[[ 41 -20 -23   8 -37  -3  40  -3  -3 -11 -25 -23 -50]
 [-23  41  92 -93  26 -22  32 -84  44  37 -95  -4 -43]
 [-18 -42  45  12 -38 -15  55 -40 -17  43  16 -37 -20]]
->
[[ 41 -23 -37  40  -3 -25 -50]
 [-23  92  26  32  44 -95 -43]
 [-18  45 -38  55 -17  16 -20]]

[[-26  -3  16 -15  58  18   8   8  34  12 -69  18]
 [-22 -10  14  -6  32   0   3  12  14  -1 -20  -9]
 [-25   6  11 -17  42   4  -2  -3   6  14 -50   5]
 [-56 -11  34 -25  96  -5  10  27  52   7 -86 -18]]
->
[[-26  16  58   8  34 -69]
 [-22  14  32   3  14 -20]
 [-25  11  42  -2   6 -50]
 [-56  34  96  10  52 -86]]

[[ -5  35 -31  19  62   3 -33 -17]
 [-31  90 -53 -16  -8 -92  28 -34]
 [ 17 -15 -16 -23 -29 -15  73 -14]]
->
[[ -5 -31  62 -33]
 [-31 -53  -8  28]
 [ 17 -16 -29  73]]

[[-22  67 -58   1  29 -17  41   8]
 [ 14 -46  36  -4 -17  13 -30  -7]
 [ -7  26 -15   8   6  -9  19   5]
 [-11  34 -34  -5  19  -6  18   2]
 [ 33 -99  95   9 -50  21 -56  -9]
 [  8 -26  22  -1 -11   7 -16  -3]
 [-15  46 -40   0  21 -11  28   5]
 [ 14 -43  42   6 -23   8 -24  -3]]
->
[[-22 -58  29  41]
 [ 14  36 -17 -30]
 [ -7 -15   6  19]
 [-11 -34  19  18]
 [ 33  95 -50 -56]
 [  8  22 -11 -16]
 [-15 -40  21  28]
 [ 14  42 -23 -24]]

[[ 25  16 102   5  26]
 [ 18 -39   0 -53  13]
 [-21 -44 -56  75  -8]
 [ 22 -56  56  64 -60]
 [  7  19  41  21 -63]
 [  1  40  36  21 -72]
 [  9 -30  -1  -1 -36]
 [ -5 -61 -44  37 -24]
 [  5   0  24  28 -59]]
->
[[ 25 102  26]
 [ 18   0  13]
 [-21 -56  -8]
 [ 22  56 -60]
 [  7  41 -63]
 [  1  36 -72]
 [  9  -1 -36]
 [ -5 -44 -24]
 [  5  24 -59]]

[[ 15 -40  -4  82  56]
 [  3 -34 -27  71  58]
 [  3   9  -6  -7 -22]]
->
[[ 15  -4  56]
 [  3 -27  58]
 [  3  -6 -22]]

[[ -11  -19  -14  -18   79   64   54]
 [   3   49   54  -29   39   44  -36]
 [ -35  -37  -48   34  -28  -20   10]
 [ -14   11   17 -109  -36  -23  -18]
 [  32   29   28  -91  -16  -14  -15]]
->
[[-11 -14  79  54]
 [  3  54  39 -36]
 [-35 -48 -28  10]
 [-14  17 -36 -18]
 [ 32  28 -16 -15]]

[[  1  53   2 -53  14   3 -20   2]
 [ -3 -37  -6 -71 -54  24  47 -18]
 [ 34 -50  14 -89 -56  -4  66 -34]
 [ 60 -51  18 -18 -26  25  48 -32]
 [-45  36 -10  40  47 -46 -65  65]
 [-57  15 -13  79  31 -30 -46  37]]
->
[[  1   2  14 -20]
 [ -3  -6 -54  47]
 [ 34  14 -56  66]
 [ 60  18 -26  48]
 [-45 -10  47 -65]
 [-57 -13  31 -46]]

[[ 92  47  50 -59 -76 -94 -41 -72  87 -42  58 -15  97 -94  64  -1]
 [-65 -63  47 -72  77  77 -52 -34 -29 -40  98 -67  98  92 -19 -95]
 [-98  84 -59 -76  20 -68  90 -90 -87 -77  -5 -43 -23 -57 -12 -29]]
->
[[ 92  50 -76 -41  87  58  97  64]
 [-65  47  77 -52 -29  98  98 -19]
 [-98 -59  20  90 -87  -5 -23 -12]]
---
[[ -47   29   51  -47  -12   41]
 [  31 -106  -61   49  -32   18]
 [ -39   76   35  -64    3  -38]
 [  17 -110  -68   11  -55  -14]
 [   9  -18  -29   16   -1   -8]
 [ -43   85   46  -72   -4  -24]
 [   6  -10  -17    6   -3  -14]
 [ -36  -41   22  -69   33    7]]
->
[[  17 -110  -68   11  -55  -14]
 [  31 -106  -61   49  -32   18]
 [   9  -18  -29   16   -1   -8]
 [   6  -10  -17    6   -3  -14]
 [ -36  -41   22  -69   33    7]
 [ -39   76   35  -64    3  -38]
 [ -43   85   46  -72   -4  -24]
 [ -47   29   51  -47  -12   41]]

[[-38 -26 -38  74  75  13  25   9 -28 -60  81   1  55   2  67]
 [ 27 -81 -48  -1  57 -20 -27 -20  22  -4  32  51 -34  11 -25]
 [  4  -1  22   1 -11   4  56  28   2   7 -58 -59  32  28  15]
 [ -9  -3 -36 -24  47 -39 -35 -34 -38   2  40  50 -45  14 -40]
 [-43  12  -9  10  17 -44  38  14  12  -4  13  53   9  47   5]]
->
[[ 27 -81 -48  -1  57 -20 -27 -20  22  -4  32  51 -34  11 -25]
 [-38 -26 -38  74  75  13  25   9 -28 -60  81   1  55   2  67]
 [ -9  -3 -36 -24  47 -39 -35 -34 -38   2  40  50 -45  14 -40]
 [-43  12  -9  10  17 -44  38  14  12  -4  13  53   9  47   5]
 [  4  -1  22   1 -11   4  56  28   2   7 -58 -59  32  28  15]]

[[ -30   17  -54   -4   20]
 [  28  -14  -47    3  -20]
 [  60  -16   11   -8    5]
 [  92   14   29   -4  -18]
 [  -7   -8 -110    6   13]
 [  32  -16   10    1   -9]
 [  15  -25  -28   -9  -15]
 [ -50   63  -11  -19    6]
 [  20  -10   36   -8   20]
 [ -56    3    6  -13  -28]
 [  61   32    7  -12    1]]
->
[[  -7   -8 -110    6   13]
 [ -30   17  -54   -4   20]
 [  28  -14  -47    3  -20]
 [  15  -25  -28   -9  -15]
 [ -50   63  -11  -19    6]
 [ -56    3    6  -13  -28]
 [  61   32    7  -12    1]
 [  32  -16   10    1   -9]
 [  60  -16   11   -8    5]
 [  92   14   29   -4  -18]
 [  20  -10   36   -8   20]]

[[ 99  66  -7  23 -15 -21 -25  15  -5  15 -83]
 [ 45  88 -40 -23   1  -8  17 -23  14   0 -31]]
->
[[ 45  88 -40 -23   1  -8  17 -23  14   0 -31]
 [ 99  66  -7  23 -15 -21 -25  15  -5  15 -83]]

[[ 50 -51 -35  37]
 [-25  75   5 -35]
 [ 40 -29 -20 105]
 [-61  96   2 -29]
 [ 37 -35  63 -91]
 [ 11   0 -37  29]
 [ 15  22  64 -71]
 [-47  66  12 -38]]
->
[[ 11   0 -37  29]
 [ 50 -51 -35  37]
 [ 40 -29 -20 105]
 [-61  96   2 -29]
 [-25  75   5 -35]
 [-47  66  12 -38]
 [ 37 -35  63 -91]
 [ 15  22  64 -71]]

[[ -1  82   6   4 -22  -6  17  60]
 [-18 -20  52  63   8 103 -35 -67]
 [ -8   7  75 -39  39  90 -51  59]
 [-29  46 -19  30 -26 -23  62  43]
 [-44 -33  26  75   3  86 -36 -69]
 [ 19 -57 -97  -5  35 -44  42  14]
 [-52  70 -36  40 -36 -31  36  51]
 [-24  31  80 -49  52  44 -53  31]
 [ 40 -71  25 -12 -34 -33  83  15]]
->
[[ 19 -57 -97  -5  35 -44  42  14]
 [-52  70 -36  40 -36 -31  36  51]
 [-29  46 -19  30 -26 -23  62  43]
 [ -1  82   6   4 -22  -6  17  60]
 [ 40 -71  25 -12 -34 -33  83  15]
 [-44 -33  26  75   3  86 -36 -69]
 [-18 -20  52  63   8 103 -35 -67]
 [ -8   7  75 -39  39  90 -51  59]
 [-24  31  80 -49  52  44 -53  31]]

[[ 24 -35   0  16 -56  51  77]
 [-25  15 -23   2  33   1 -22]
 [ 34 -30   7   8 -52  45  75]
 [-81  12 -19  30  44  10  30]
 [ 59  29 -93 -59 -60  -9 -27]]
->
[[ 59  29 -93 -59 -60  -9 -27]
 [-25  15 -23   2  33   1 -22]
 [-81  12 -19  30  44  10  30]
 [ 24 -35   0  16 -56  51  77]
 [ 34 -30   7   8 -52  45  75]]

[[-99 -45 -18 -98   3  30]
 [ 74  55  27 -49  -7   3]
 [ 73   4  21  93 -50  38]]
->
[[-99 -45 -18 -98   3  30]
 [ 73   4  21  93 -50  38]
 [ 74  55  27 -49  -7   3]]
